Moves between states:
at | si gu de ve bu ra
pz | jh bs ld ml lt none
cd | sz mn pq qz fg mm
qp | zm ft fc rm gp none
mn | mq rr bh bz sl gp
zm | zq hm rq jf mn qp
sz | none mq pn jm lm cd
rr | rh cd jh nf mb ml
pf | nl rm fh fj zf none
rm | jf mz qp fc zt none
mb | rc fg qg qs hm gm
ns | none tj bc dz zg sr
qq | sl gm cj jc qp none
zr | cf sr nq fg qr cg
mm | cd gp bs zf bb none
sr | ns qg gl sl rq cj
zq | none zn zg lz mq zm
gp | mn ml zj zt qq none
lm | none dz cf rt pg fg
cf | none ns rt lm zc zr
bc | none zz dz ns lz gl
mq | none rh pc cr dz mn
mz | lb pf ft bf ld none
pg | none zq zc bt sz td
bh | pc jh bz mn sr zj
rt | none bc lm cf bt nq
cg | zr cj dl bb fj none
jh | zb pq nf rr qg pz
td | pg zm qr nl cd fh
zc | none zg bt pg pn qr
pq | pn bh qz cd zr bs
gf | none jm rh zb zz nf
sl | dz mb sr gl zm qq
dz | none rc ns bc zq sl
qn | none zc cq zn zb mc
gm | mb bb lt mr ft none
lz | none cq zq zg cr jf
qg | tj zr qs mb mc lt
lt | qg cg mr gm bf none
zf | qz zt mm bs dl none
zn | none pg qn cq rh hm
zt | bz ld gp zj jc none
cj | sr lt jc qq fc none
pc | none zb cr mq ns bh
ml | rr mm pz ld gm none
bt | none lz pg zc jm nl
dl | nq jc bb cg pf none
nf | gf qz rr jh qs ld
zj | bh pz zt gp cj none
fh | td qp fj pf mm none
jm | none cr sz pn rt qz
cr | none gf mq pc bc bz
fj | qr fc pf fh bs none
jf | lz lb zm rq bz rm
ld | nf zf ml pz mr none
gl | bc qs sl sr jf jc
nl | bt jf td qr qz pf
ft | hm fh bf mz ml none
pn | none pc jm sz cf pq
bs | pq zj zf mm cg none
tj | none cf zz rc qn qg
qr | zc rq nl td pq fj
nq | rt gl fg zr nl dl
fg | lm sl zr nq td bb
mc | qn qr lb hm jh bf
rc | none lm tj zz zn mb
bb | fg qq cg dl fh none
bz | cr nf mn bh gl zt
bf | mc fj mz ft pz none
rq | zg mc jf zm bh fc
zb | none pn gf rh tj jh
zz | none rt rc tj cq qs
qz | jm bz cd pq nq zf
mr | qs dl gm lt mz none
qs | zz nq mb qg lb mr
hm | zn td mc lb rr ft
zg | none qn lz zq pc rq
jc | gl mr qq cj rm none
cq | none bt zn qn gf lb
rh | none sz zb gf rc rr
fc | rq bf rm qp zj none
lb | cq nl hm mc nf mz

The rows follow the links: the fewer symbols apart two states are, the more alike their rows tend to be.

Each row is also shifted at random along 4 hidden directions that mean nothing.

Name the state of each row.
1441  -290   244   301   167   169  -308   -85    -5   177  -169   159  -115   -31   590    22   337   -90    35  -451   136   127   273   164  -186   257   241   579   156    -6   -20  -291   191   -76   667   144  -623   199   -68   185   190   116   647; state zt
 355  -303  -210  -308    84  -378   444    90    76   101  -260   207  -460    85  -148  -298    33  -345   277   234   567   -65   158  -228  -283   209   134  -215   -62   357  -232   -54  -362   -22    63   -18    23  -234  -469   319   -24   194   -39; state lz
1280  -207   447   326   121   -20   218   106  -175    91  -138  -148  -345  -396   315  -229    49  -116   192  -610   434    62   237   121  -335   516   401   594    77   -42   -36  -322  -166  -327   568   124  -567   473  -394   413     4   199   669; state bz
 -41  -247   116  -107   138   -55   541    -9  -100   -15  -236   173  -332  -236  -592  -604    14  -594  -202    93   634  -313   -40  -550   297   169   -55  -564   -92   656  -405   475    71  -434  -205  -426  -271  -235  -422   169  -282   474   -10; state bt
-223   -32  -163  -239   -89   -59     7   101   -41  -329   106   -14    38   -94  -110  -188    -3     0   690  -149   164   317  -212   544  -468   -17  -338   415  -137  -201   515    71  -123  -243    80     3  -120   105   -57  -149   100  -296   466; state bh
 305   -51  -199   164  -271  -428   438   594   189   241  -490  -104  -337    24   182    93  -471   163  -286   165   319  -264   231  -243  -226    41  -232   -64    50   101  -257  -320  -151   342   207   593    86  -189    78   654  -396  -417  -371; state zz
-505   257   -68  -435  -273   -44   434   482   -23   -52   135   199    87  -340  -415  -249   -12  -111   349   -24    95   217  -351  -339   -73   227  -126    46    50   249   260   329   139  -465  -163   -69  -106  -601  -273   -81  -329  -246   221; state pn
 557   556   525    25   -77   498   127   382  -285   281   522  -509   253  -156   157  1224  -100   238  -209  -650  -433  -345  -126   -15  -101   336   702   338   429  -853    92  -228   -34   -22    18   445   -90   157  -413   206  -161    61  -231; state cd
  75  -304  -114  -125   380  -201   291   240   -39   -20  -849   123  -515    46   110  -529  -437  -421   209   317   330  -285   320   241  -177   -58  -119  -270   -56   266   -15   126   -12    -3  -238  -249    57  -297   -91   125  -385  -290   392; state bc
-111   245   259  -271   272   135  -250   112    53   103   332  -161    88    96   123   -14   -68   -94   592  -252    -3    64     5   610  -241   268   -48    87  -516  -157   788  -253  -129  -292    90   515   416  -635  -121   198   106  -553   158; state mn
 179  -139  -110  -397   532   138    67   -27    24   129   191   317   -73   665  -258   383   183  -393   560   339   -36  -413   385   792  -159  -139   444  -341  -416  -130   731  -133  -318   299  -213  -390   990  -384    75  -144   582  -242   -87; state zm
 546   -79   243   519    80  -132  -201  -381    92   255  -110    97  -216   104   173   347   411   245  -546   -41   -68    16   413   -44   128  -370    21    45    67    21  -232  -181    -8   414   466  -129  -117   455   271    32   506   623   -39; state mz
 427   -62  -199  -604   174  -333   515   113   349    -1   348  -185   -34   427  -191  -415   126  -214   474   144   617  -580   -63    -2   -45   381   395  -285  -118   376   158  -371  -112    12    93   320   412  -732  -238   195   -60  -186   -75; state zq
-472   265   616   122   327   -56   381   292  -245   398  -374   -60  -397  -559  -193   216   142  -314   482   321    11  -439   157   204   -93   103   195   165    28  -286   151   -93   579   155  -180  -144   180    25   -98    18     3    16  -160; state rh
-316  -161  -209  -250   414   -86  -378  -211   197  -163   -36  -588   261   416   339  -257  -229   -37   125  -114    94  -146  -218   396   -16   365    58  -218  -100  -212    97  -260  -132   259  -342   433   189   -52   110   228   -28  -249   -65; state sl
-282    22  -253   -55  -476  -396   558   218   134   109  -374   -70  -133  -193   -64  -291  -447   110   255   458   196  -106  -183  -336   -70   117   -30    -5   257   194  -184  -220   192   258    54   274    70   -20   164   221  -176  -399    37; state tj
-239   -24  -439  -407  -314  -303   147   440   310   338  -240   -52  -167   287  -124   199  -575   166   408    75   182   -86  -100   102  -479    17   -22    48   339  -331    42    22  -510   360    38   246   424  -126   -44   109  -255  -744     5; state ns
-650   199  -100  -448  -243   -62   269   377    97   188   324   -37   -31  -137  -402    27  -179  -134   820   -35   347   315   -63   151  -579   121  -284   282     5  -188   496    28  -346  -166   161   230   258  -528  -320    21  -158  -508   -28; state pc
 184   197   552   228   -76  -162   415   464  -114   272  -451   275  -602  -547  -184  -253    91  -445    86   120   231  -302   456   -83  -203   129     6   248    45    67    41   -61   226    -4   334     1   -31  -300   -89   511  -265   -52  -117; state gf
   67   -290    163    209    332    290     18     24   -232    192   -372    356   -495     35   -475    460    124   -463   -454    -73   -230    -96    193    -75    116   -466    114   -260    -83   -127    -47    624   -138    -61   -471  -1049     18    282   -390   -296     43    877    -89; state nl
   4   -11    33   620   235   156  -514  -262   -84    23  -225   221   141   204   426    -4    56   -24   -43   426  -424  -233   250   188   267   -91   251     1   177   117    -4  -230   418   507  -154    54   183   252   616  -190   329  -232   101; state gm
-112   125   184  -131   385   234  -771   -11    79   122   467   -55   106   266   261   659   239   -81   368  -164  -317   238   380   605  -192    12   120   392  -167  -557   574  -252   -98    30  -139   136   256  -188    60  -176   184  -145   129; state gp
 596  -134  -152   252   -21   288  -374   132    87  -195  -125    93   209   273   405   186   -91   186  -768  -434  -445   145    33  -134   247  -247   -32     1   200   -46  -380    60  -260   -67   -93    52  -324   -11   129   250  -193   -48    13; state dl
 -66  -419   122   240   411   118  -872   -51   -18    69  -360   203  -215   253   393   619  -243   -84   -20   -60  -462   398   476   475  -318  -613  -293   252   144  -620   237   256  -617   373  -198  -401   106   234   142  -255   -80    11    70; state jc
  -3  -370  -225   -52   260   -46  -690  -314   109  -150   142   125  -184   330    60  -288   257  -162  -164  -138   102   270   297   332   147  -428  -358  -163  -393   109  -124   -36  -492    -5    12  -345   149   -76    68  -182   214   448     9; state rm
-481   299   -51  -184  -302   206   -94   -69  -260  -267   379  -160   256  -492  -369    76    66   226   -98  -416  -234   508  -580  -401   -24    67  -209   366   167  -247  -122   307     6  -650   -59  -170  -461   299  -280  -339  -232   114   173; state pq
-517   386   847   234   279   190   204  -300  -366  -242  -262   260  -211  -670    71  -556   253  -477   458   580  -103   -38   369   327   311    75   180   103  -541   302   487  -119  1054  -124     7  -187   149  -163   288   -19   356     4    90; state rr
-660    18    82  -216   -55  -298   646  -494   -33   -19  -394   174  -293  -431  -547  -458   123  -199   218   607   374  -134  -208  -355    65   -51   -93  -187   -41   475  -338   414   584   233  -197  -611   -55   457   -88  -275   145   605    41; state qn
-1134   -103   -252   -324   -262    -79    168    313    -33    -90   -258   -299    209   -115   -394     19   -489    139   -209     46   -194     79   -564   -274    -99    -84   -310   -237    212   -125   -275    554   -222    -67   -610   -133    -25    112   -182    -30   -511   -194    -45; state cf
 -64   -72    45   -97   436   254   224  -371  -276  -271   359   376   260   176  -349  -489   400  -565  -219   324  -180  -193   -63  -151   713    73   517  -627  -448   703    51   439   376  -316  -694  -564   214  -351  -103  -187   304   170  -186; state td
 587    22   187   486   -76  -299   474  -179    34   156  -259   337  -605    24  -137    68   186  -180  -356   151   291   -34   494  -146   -68  -307  -146   -59  -139   220  -138   -27    14   191   378  -268   344   147   217   221   284   434  -394; state lb

Start, symbols taken left to right, then the state you end at.
Answers are names.
-177   178    91   269  -384   169  -168   -77  -168   102   -76   766  -244  -126   106   183   395    13   320   315  -656   410   263   311    28  -388  -241   496    94    24   627    86   426   234   523  -496   344    71   345  -300   196  -240   132
ve bu -> gm
 -61   105   -24    64   130   295  -683  -274    10  -257   147  -275   589   353   499  -153   -19   142  -356  -182  -538     7  -150    -4   506   -64    -8  -206   -61    -3  -269  -147   178  -137  -298    88  -138   -16   297  -131   132   -49    67
ve bu de -> fh
-354   -39    27   436    37  -469  -215  -301    58  -212  -564  -236  -149  -214   226  -564  -378   101  -470   -49   197   116   141  -153   231  -409  -750  -166   -76   138  -418    -8   176   203    45   142    47   100   182   261  -311   163  -339
si ve bu -> qn
-576   227   268    19   282  -163    -5  -222    50  -174    34   210  -286   127  -276  -123   303  -269   -12   658   -15  -409   258   213   110  -177    40  -373  -418    91   196    64   454   354  -152  -399   624    36   316  -181   704   246  -441
bu ve -> nf
 358   112   435    27   321   316   612   501  -217   182    86    -2   -54  -242   -19   102     7  -233   165    93    64  -441  -100  -109    -7   459   671   -11   109   127   139  -171   366  -283  -143   134  -105  -320  -467   210   -20  -270   151
bu ve -> rt
 618   -81    39   135    21   382  -202  -274    35   -92   486   235   168   293    38   122   462   -36  -354   -78  -554  -161   -63  -102   495   173   439  -257   -37   392    87  -173   273   -96  -165  -160     6    30    81   -66   367    82  -139
bu bu si -> fg
-237    -6   -28  -193   282    35   374   211   -17  -167  -276  -131   246    96    98  -757  -327  -138  -121   217   115  -429  -322  -331   537   304   374  -511    62   538  -192    82   318  -271  -566   172    -8  -498  -120   206  -332  -385   -62
de ve ve bu -> bt
-168    49    26    87   327   323  -142    57  -158  -228  -116  -199   442    90   211  -178  -549  -115  -412   254  -432  -285  -322   -59   399    41   368  -401   -39   -51   109   284   264  -149  -620   -10    44   -43   124    -6  -196  -330   -70
ra de gu -> cj
-322  -231  -315  -581  -189  -477   197  -158   247    80   213  -687   -65  -133  -392   173    27   159   144  -248   764   -84  -472  -169  -519   201  -100  -230    95  -233  -504    29  -525   208  -133    69  -370   397  -479  -334  -102   654    30
ve gu -> zn
  41  -174    39   -16   457   -51  -604  -880   138  -342   349   -57   468   439   162  -549   438   -81    96  -130   227    29   -62   146   424   161   -51  -328  -375   518  -196  -176    51  -140   -74   -92  -293   118   123  -280   444   438   320
bu gu si ra -> ml
 -42   285    48   240   -83   -61   164  -178   100  -249   -47  -542   293    42   545  -339  -228   202  -352   191   124  -378  -175   -83   203   261    14  -169  -140   170  -314  -517   441   409    67   871   222    34   275   445   171  -280  -373
gu bu si de -> zc
 155    10   127    90   -80   282  -379  -210   -54   -46   127   150   121   -31   172   419   369   241   429  -240  -254   468    31   369  -323  -153   181   565   125  -493    90  -104   -59   119   230  -167  -451   536    81  -299   277    90   598
de gu gu bu -> dl
 811  -351  -182  -271   129  -343    77   -55   112   -12  -103   254  -407   340   -97   -22   190  -333    98  -153   361   -44   382   345  -238  -317  -238   -64  -187   107   121   -61  -761   137   384  -283   354  -219  -165   164   170    -8  -142
bu si bu -> bc
  94   -93  -524  -128  -444    68   360  -128    57  -179   204   243   225    74  -729   -24   173  -201   -60    59   -78   -14  -409  -391   268  -145    41  -163   -55   400   -40   437  -126  -207  -206  -606  -129   102  -106  -459   268   111   -44
si ra gu -> rq
 985  -314   -49   272   307   306  -318  -203    49  -153  -201   170   250   495   656   -80    61   -47   328   146  -208  -314   180   602    33   107   534   357    -4    56   359  -409    89   310    50   119  -113    89   354    56   273  -535   390
si gu ve -> qs
 300   513   -54    40  -796  -175   428   158   208   -55   168  -303   106  -464    97   199   178   666    73  -239    25   137  -392  -298  -350   336  -188   599   105  -290    -6  -544   303   109   731   613  -127   240   -84   126    86    25   -88
ra ve -> ml
  80   184    26   238  -401   501  -344   300   -36     7   425   204   242     2    37   908   200   219    69  -342  -822   504  -146    57   -65  -210   109   612   207  -592   286    44   -81  -112   -19  -153  -126   161   -48  -264    28  -115   198
gu gu -> pz
-124   121   340  -180    63   136   321   571  -110   134  -200    96  -392  -413  -323  -136   -28  -424  -221  -145   112    65   -52  -280    57   172  -194   -36    24   159   -16    29    -6  -583  -154   -16   -37  -583  -423   240  -547   -76    71
gu gu bu -> zz
